Below are the code and all the weights of a small trained network. Each question names an input and a target symbol and asks about switching units off, where a switched-off unit gives its printed mean instead of its output.

import numpy as np


def w(rows, s, z=0):
    codes = np.array(rows[::2]) - 128.0
    scale = np.full(codes.shape[1], s)
    scale[-1] = z or s
    return codes * scale


def f(y):
    return y / 2 * (1 + np.tanh(0.7978845608 * (y + 0.044715 * y**3)))


def softmax(a):
    e = np.exp(a - a.max(-1, keepdims=True))
    return e / e.sum(-1, keepdims=True)


def log_softmax(a):
    a = a - a.max(-1, keepdims=True)
    return a - np.log(np.exp(a).sum(-1, keepdims=True))


def net(x, mask):
    ids = ['αγδεζλμσφψ'.index(c) for c in x.split()]
    T = len(ids)
    res = E[ids] + P[:T]
    u = 0
    for l in range(2):
        r = res
        for j in range(3):
            rows = slice(3 * j, 3 * j + 3)
            q, k, v = (r @ M[l][rows].T for M in (Q, K, V))
            z = softmax(np.where(np.tri(T) > 0, q @ k.T / 3**0.5, -1e9)) @ v
            o = O[l][rows]
            res = res + np.where(mask[u + j], z, o[:, -1]) @ o[:, :-1]
        u += 3
        y = f(res @ A[l][:, :-1].T + A[l][:, -1])
        res = res + np.where(mask[u : u + 8], y, B[l][:, -1]) @ B[l][:, :-1]
        u += 8
    return log_softmax(res[-1] @ U[:, :-1].T + U[:, -1])


Q, K, V, O, A, B = {}, {}, {}, {}, {}, {}
E = w([
[64,37,133,94,107],'α',
[31,137,135,182,181],'γ',
[161,160,95,123,90],'δ',
[97,109,74,104,3],'ε',
[82,129,131,201,130],'ζ',
[77,175,180,123,154],'λ',
[174,127,131,202,120],'μ',
[122,184,91,115,58],'σ',
[150,76,149,132,38],'φ',
[151,151,105,164,152],'ψ',
],0.019)
P = w([
[191,141,101,106,148],'0',
[99,54,89,252,128],'1',
[194,107,128,91,163],'2',
[104,126,109,204,94],'3',
[189,97,113,86,162],'4',
[102,162,133,174,88],'5',
],0.013)
Q[0] = w([
[86,182,108,202,87],'L0H1',
[167,168,143,98,155],'L0H1',
[96,123,88,199,180],'L0H1',
[84,174,83,93,161],'L0H2',
[160,105,87,136,190],'L0H2',
[153,218,154,110,230],'L0H2',
[32,23,207,105,191],'L0H3',
[213,66,100,31,57],'L0H3',
[115,111,2,161,124],'L0H3',
],0.0087)
K[0] = w([
[149,113,180,95,124],'L0H1',
[132,101,137,87,96],'L0H1',
[147,155,125,87,207],'L0H1',
[52,159,72,193,159],'L0H2',
[147,171,91,124,164],'L0H2',
[120,224,189,156,154],'L0H2',
[97,65,189,87,139],'L0H3',
[134,50,39,131,72],'L0H3',
[124,112,2,38,163],'L0H3',
],0.0092)
V[0] = w([
[128,103,93,124,234],'L0H1',
[165,174,138,219,131],'L0H1',
[138,150,101,139,112],'L0H1',
[171,122,159,146,5],'L0H2',
[92,253,130,113,101],'L0H2',
[233,92,141,129,176],'L0H2',
[167,36,212,135,84],'L0H3',
[108,133,246,143,67],'L0H3',
[109,106,70,76,175],'L0H3',
],0.0064)
O[0] = w([
[80,69,94,97,160,93],'L0H1',
[125,106,112,153,85,158],'L0H1',
[135,151,172,153,149,133],'L0H1',
[122,112,202,177,164,243],'L0H2',
[140,54,123,70,149,3],'L0H2',
[225,165,150,92,133,142],'L0H2',
[192,163,174,98,129,210],'L0H3',
[123,94,255,187,157,153],'L0H3',
[69,126,74,105,117,99],'L0H3',
],0.0071,0.005)
A[0] = w([
[91,184,54,90,93,95],'L0N1',
[144,236,90,53,207,182],'L0N2',
[48,172,84,184,181,114],'L0N3',
[138,214,121,146,226,164],'L0N4',
[207,153,40,110,158,131],'L0N5',
[162,232,2,116,37,201],'L0N6',
[132,131,92,73,184,118],'L0N7',
[132,155,150,33,158,254],'L0N8',
],0.0091,0.004)
B[0] = w([
[147,136,91,93,144,145],'L0N1',
[74,193,48,89,178,161],'L0N2',
[180,111,138,91,92,252],'L0N3',
[87,82,111,188,175,167],'L0N4',
[217,187,138,145,137,140],'L0N5',
[100,90,191,171,106,215],'L0N6',
[182,107,83,119,178,133],'L0N7',
[108,183,111,11,94,165],'L0N8',
],0.012,0.0044)
Q[1] = w([
[167,232,109,123,103],'L1H1',
[126,150,124,116,167],'L1H1',
[114,148,111,90,147],'L1H1',
[165,111,97,180,103],'L1H2',
[145,136,122,98,86],'L1H2',
[186,71,138,91,173],'L1H2',
[119,249,185,107,147],'L1H3',
[62,115,130,151,230],'L1H3',
[157,124,162,90,126],'L1H3',
],0.011)
K[1] = w([
[181,255,116,81,67],'L1H1',
[108,212,110,136,182],'L1H1',
[80,186,112,104,87],'L1H1',
[167,139,164,143,157],'L1H2',
[123,81,142,127,69],'L1H2',
[101,144,119,252,186],'L1H2',
[98,188,162,110,197],'L1H3',
[191,115,89,73,154],'L1H3',
[104,176,204,140,120],'L1H3',
],0.009)
V[1] = w([
[124,140,79,212,151],'L1H1',
[166,59,149,179,79],'L1H1',
[92,102,114,127,95],'L1H1',
[178,151,93,156,116],'L1H2',
[124,69,95,97,77],'L1H2',
[204,125,51,209,253],'L1H2',
[58,204,104,109,141],'L1H3',
[65,207,239,146,193],'L1H3',
[75,160,148,194,170],'L1H3',
],0.0074)
O[1] = w([
[78,51,192,79,198,149],'L1H1',
[55,215,238,79,119,254],'L1H1',
[73,28,129,100,146,139],'L1H1',
[178,158,129,108,105,150],'L1H2',
[100,125,151,124,155,135],'L1H2',
[121,144,150,157,203,103],'L1H2',
[123,99,57,126,74,52],'L1H3',
[162,124,2,139,181,109],'L1H3',
[75,234,95,168,174,147],'L1H3',
],0.0053,0.0084)
A[1] = w([
[166,138,174,9,159,140],'L1N1',
[151,187,130,1,156,203],'L1N2',
[128,106,52,57,111,31],'L1N3',
[86,160,127,146,171,125],'L1N4',
[91,189,155,105,133,113],'L1N5',
[43,142,61,65,111,253],'L1N6',
[103,114,80,105,204,124],'L1N7',
[39,64,167,125,159,63],'L1N8',
],0.0097,0.0064)
B[1] = w([
[150,57,84,183,80,214],'L1N1',
[75,113,34,185,115,240],'L1N2',
[61,116,99,185,179,191],'L1N3',
[109,13,141,122,102,150],'L1N4',
[162,103,52,97,121,201],'L1N5',
[155,184,191,2,109,255],'L1N6',
[159,50,164,87,221,191],'L1N7',
[145,150,67,178,187,253],'L1N8',
],0.0093,0.0064)
U = w([
[126,178,93,84,156,156],'α',
[166,27,166,66,152,54],'γ',
[8,117,116,210,162,254],'δ',
[193,204,152,67,161,118],'ε',
[114,191,50,157,129,55],'ζ',
[87,64,46,137,93,72],'λ',
[126,254,144,42,111,139],'μ',
[209,25,127,101,95,105],'σ',
[65,139,220,47,111,151],'φ',
[141,97,82,158,165,7],'ψ',
],0.0085,0.0041)

Each question gives the input, a string of symbols that net reads in full, and the target symbol t.
The units are the heads (3 rows each of Q, K, V and O) and the neurons (one row each of A and B). Each row of codes is followed by its name. A weight is (code - 128) times the scale printed after its matrix; where a second scale follows, it is the last column's (O, A, B and U).
mask holds one flag per unit, layer by layer, with each layer's heads first. A switched-off unit (its flag False) gives its mean, the last column of its rows in O or B, instead of its output. The means were averaged over made-up inputs and are rounded, as every weight is.
A unit's drop is (log p(t) with every unit on - log p(t) with that unit switched off) / (log p(t) with every unit on - log p(t) with every unit switched off).
The circuit of an input: a set's keep is (log p(t) with only the set's units on - log p(t) with every unit switched off) / (log p(t) with every unit on - log p(t) with every unit switched off). Starting from the 12 units with the biggest drops (on a tie, the unit counted first), units are removed one at a time, each time the one whose removal leaves the highest keep (on an exact tie, the one counted first), for as long as the keep stays at least 0.8.
units of the circuit, in order: the units of the circuit, biggest drop first
unit that matters most: the unit with the biggest drop
k most important neurons: the k neurons with the biggest drops, biggest first
top k neurons in layer l: the k neurons of layer l with the biggest drops, biggest first
which heads matter: for each layer, one digit per head in row order, 1 if its drop is at least 0.15 and else 0, layers parted by /
input ζ σ α ψ α α, target μ: unit that matters most	L1N6
input φ α ε φ, target φ: 2 most important neurons	L1N8; L1N2
input φ γ ε μ λ σ, target δ: which heads matter	001 / 000
input ψ φ ε α μ, target ε: top 2 neurons in layer 0	L0N5; L0N6
input α σ ζ φ, target δ: top 4 neurons in layer 0	L0N3; L0N8; L0N6; L0N5
input φ φ λ, target α: 3 most important neurons	L1N6; L0N8; L0N2
input δ λ φ ψ φ φ, target μ: units of the circuit, in order	L1H1; L1N1; L1N2; L1H3
input φ γ φ γ α, target λ: units of the circuit, in order	L1N2; L1N1; L0N8
input λ φ φ σ, target δ: 2 most important neurons	L0N6; L1N6
input ψ φ φ ε, target δ: top 2 neurons in layer 1	L1N8; L1N6
input α φ φ φ, target μ: units of the circuit, in order	L0H3; L1H1; L0H1; L1N1
input σ φ ε φ, target φ: units of the circuit, in order	L1N2; L1H1
input γ μ γ φ, target δ: 3 most important neurons	L1N6; L0N3; L1N8
input ε σ φ φ α ψ, target δ: 2 most important neurons	L0N4; L1N6
input λ α φ α γ γ, target φ: unit that matters most	L0H2
input φ δ δ, target ζ: top 3 neurons in layer 1	L1N2; L1N6; L1N7
input φ φ μ, target ε: units of the circuit, in order	L0N5; L0H2; L1H1
input σ φ ψ, target ψ: 2 most important neurons	L0N5; L0N2
input α φ φ δ, target δ: 2 most important neurons	L0N6; L1N6
input σ α φ ε, target δ: units of the circuit, in order	L0N6
input ε λ γ ψ ψ, target ψ: top 4 neurons in layer 0	L0N5; L0N2; L0N7; L0N4
input α γ φ γ, target φ: 2 most important neurons	L0N3; L1N2
input ψ ε α φ γ, target γ: top 2 neurons in layer 0	L0N4; L0N2
input ψ σ ε φ ζ δ, target δ: top 3 neurons in layer 0	L0N6; L0N8; L0N3
